Below are the code and all the weights of a small trained network. Each question names an input and a class and asks about switching units off, where a switched-off unit gives its printed mean instead of its output.

import numpy as np


def w(rows, s, z=0):
    codes = np.array(rows[::2]) - 128.0
    scale = np.full(codes.shape[1], s)
    scale[-1] = z or s
    return codes * scale


def norm(h):
    return h / np.sqrt((h * h).mean(-1, keepdims=True) + 1e-5)


def f(y):
    return np.maximum(y, 0)


def log_softmax(a):
    a = a - a.max(-1, keepdims=True)
    return a - np.log(np.exp(a).sum(-1, keepdims=True))


def net(x, mask):
    res = np.array(x, float).reshape(1, 5) / 4 @ E
    u = 0
    for l in range(4):
        y = f(norm(res) @ A[l][:, :-1].T + A[l][:, -1])
        res = res + np.where(mask[u : u + 6], y, B[l][:, -1]) @ B[l][:, :-1]
        u += 6
    return log_softmax(norm(res)[-1] @ U[:, :-1].T + U[:, -1])


A, B = {}, {}
E = w([
[142,244,162,119],'x0',
[160,151,221,254],'x1',
[66,172,135,206],'x2',
[144,164,55,225],'x3',
[11,172,115,236],'x4',
],0.0061)
A[0] = w([
[45,7,169,174,94],'0.n0',
[172,177,2,160,254],'0.n1',
[150,52,150,157,138],'0.n2',
[47,68,62,108,182],'0.n3',
[109,165,136,44,158],'0.n4',
[198,104,169,183,213],'0.n5',
],0.0088,0.0025)
B[0] = w([
[134,87,136,147,234],'0.n0',
[177,114,41,99,252],'0.n1',
[50,45,143,142,196],'0.n2',
[133,127,157,37,246],'0.n3',
[10,115,163,161,219],'0.n4',
[84,1,84,92,232],'0.n5',
],0.0075,0.0045)
A[1] = w([
[47,93,139,98,97],'1.n0',
[193,57,106,210,139],'1.n1',
[211,82,136,151,183],'1.n2',
[118,86,83,163,252],'1.n3',
[167,180,2,106,75],'1.n4',
[69,133,84,233,123],'1.n5',
],0.0085,0.002)
B[1] = w([
[169,84,151,131,253],'1.n0',
[1,82,68,79,222],'1.n1',
[25,75,5,148,193],'1.n2',
[217,78,105,112,244],'1.n3',
[220,111,102,189,217],'1.n4',
[92,29,145,77,222],'1.n5',
],0.0058,0.0043)
A[2] = w([
[35,122,167,55,250],'2.n0',
[92,107,2,154,92],'2.n1',
[133,185,161,235,122],'2.n2',
[83,138,107,75,252],'2.n3',
[125,112,120,47,216],'2.n4',
[68,60,214,177,174],'2.n5',
],0.0081,0.0019)
B[2] = w([
[111,171,201,204,255],'2.n0',
[46,171,159,151,223],'2.n1',
[116,81,96,91,148],'2.n2',
[49,215,179,214,206],'2.n3',
[73,254,136,193,227],'2.n4',
[157,99,81,52,240],'2.n5',
],0.0072,0.0063)
A[3] = w([
[81,117,221,113,156],'3.n0',
[162,184,68,110,222],'3.n1',
[94,195,85,155,101],'3.n2',
[39,63,138,93,219],'3.n3',
[49,140,70,212,251],'3.n4',
[160,7,138,118,107],'3.n5',
],0.012,0.0021)
B[3] = w([
[119,135,212,91,207],'3.n0',
[180,178,131,254,155],'3.n1',
[195,130,168,207,168],'3.n2',
[213,150,111,97,249],'3.n3',
[171,146,79,54,229],'3.n4',
[107,138,174,169,188],'3.n5',
],0.0076,0.012)
U = w([
[108,174,240,31,190],'0',
[212,124,20,125,230],'1',
[2,230,214,142,67],'2',
[217,189,86,237,6],'3',
[111,7,180,125,132],'4',
[20,5,44,143,68],'5',
],0.0086,0.0027)

Each question gives the input, the list of numbers given to net, and the class t.
The units are the neurons (one row each of A and B). Each row of codes is followed by its name. A weight is (code - 128) times the scale printed after its matrix; where a second scale follows, it is the last column's (A, B and U).
mask holds one flag per neuron, layer by layer. A switched-off neuron (its flag False) gives its mean, the last column of its row in B, instead of its output. The means were averaged over made-up inputs and are rounded, as every weight is.
A unit's drop is (log p(t) with every unit on - log p(t) with that unit switched off) / (log p(t) with every unit on - log p(t) with every unit switched off).
The circuit of an input: a set's keep is (log p(t) with only the set's units on - log p(t) with every unit switched off) / (log p(t) with every unit on - log p(t) with every unit switched off). Starting from the 12 units with the biggest drops (on a tie, the unit counted first), units are removed one at a time, each time the one whose removal leaves the highest keep (on an exact tie, the one counted first), for as long as the keep stays at least 0.8.
circuit, biggest first: the units of the circuit, biggest drop first
most important unit: the unit with the biggest drop
top k neurons in layer l: the k neurons of layer l with the biggest drops, biggest first
drop of u: that unit's drop, to one decimal
input [7,-2,-1,6,-6], class 3: circuit, biggest first -> 3.n1
input [3,-6,-8,1,8], class 3: circuit, biggest first -> 3.n2; 1.n4; 0.n5
input [-7,-1,5,0,1], class 0: circuit, biggest first -> 0.n3; 0.n5
input [7,-5,3,4,7], class 3: circuit, biggest first -> 3.n2; 0.n1
input [0,2,-4,2,-2], class 5: circuit, biggest first -> 1.n2; 1.n1
input [3,-1,-6,5,-8], class 3: circuit, biggest first -> 3.n1; 3.n4; 2.n4
input [8,3,7,0,1], class 0: top 4 neurons in layer 1 -> 1.n5; 1.n4; 1.n3; 1.n2
input [7,-3,4,1,-3], class 3: top 2 neurons in layer 0 -> 0.n1; 0.n2
input [4,0,-7,5,-4], class 3: top 3 neurons in layer 3 -> 3.n1; 3.n3; 3.n2
input [-8,-1,1,-1,1], class 0: top 3 neurons in layer 0 -> 0.n3; 0.n5; 0.n1
input [3,-7,1,4,4], class 3: top 3 neurons in layer 3 -> 3.n1; 3.n2; 3.n3
input [-3,4,6,4,6], class 5: top 2 neurons in layer 2 -> 2.n4; 2.n1
input [5,-5,3,1,3], class 3: top 2 neurons in layer 1 -> 1.n4; 1.n1
input [6,-1,5,-2,-5], class 2: most important unit -> 3.n3
input [-7,-6,-1,4,7], class 1: drop of 0.n3 -> 0.1
input [3,1,8,2,-4], class 1: drop of 0.n3 -> 0.2
input [-3,-5,-1,-3,5], class 0: drop of 0.n5 -> -0.1
input [-4,-7,1,-1,6], class 0: top 2 neurons in layer 0 -> 0.n3; 0.n0
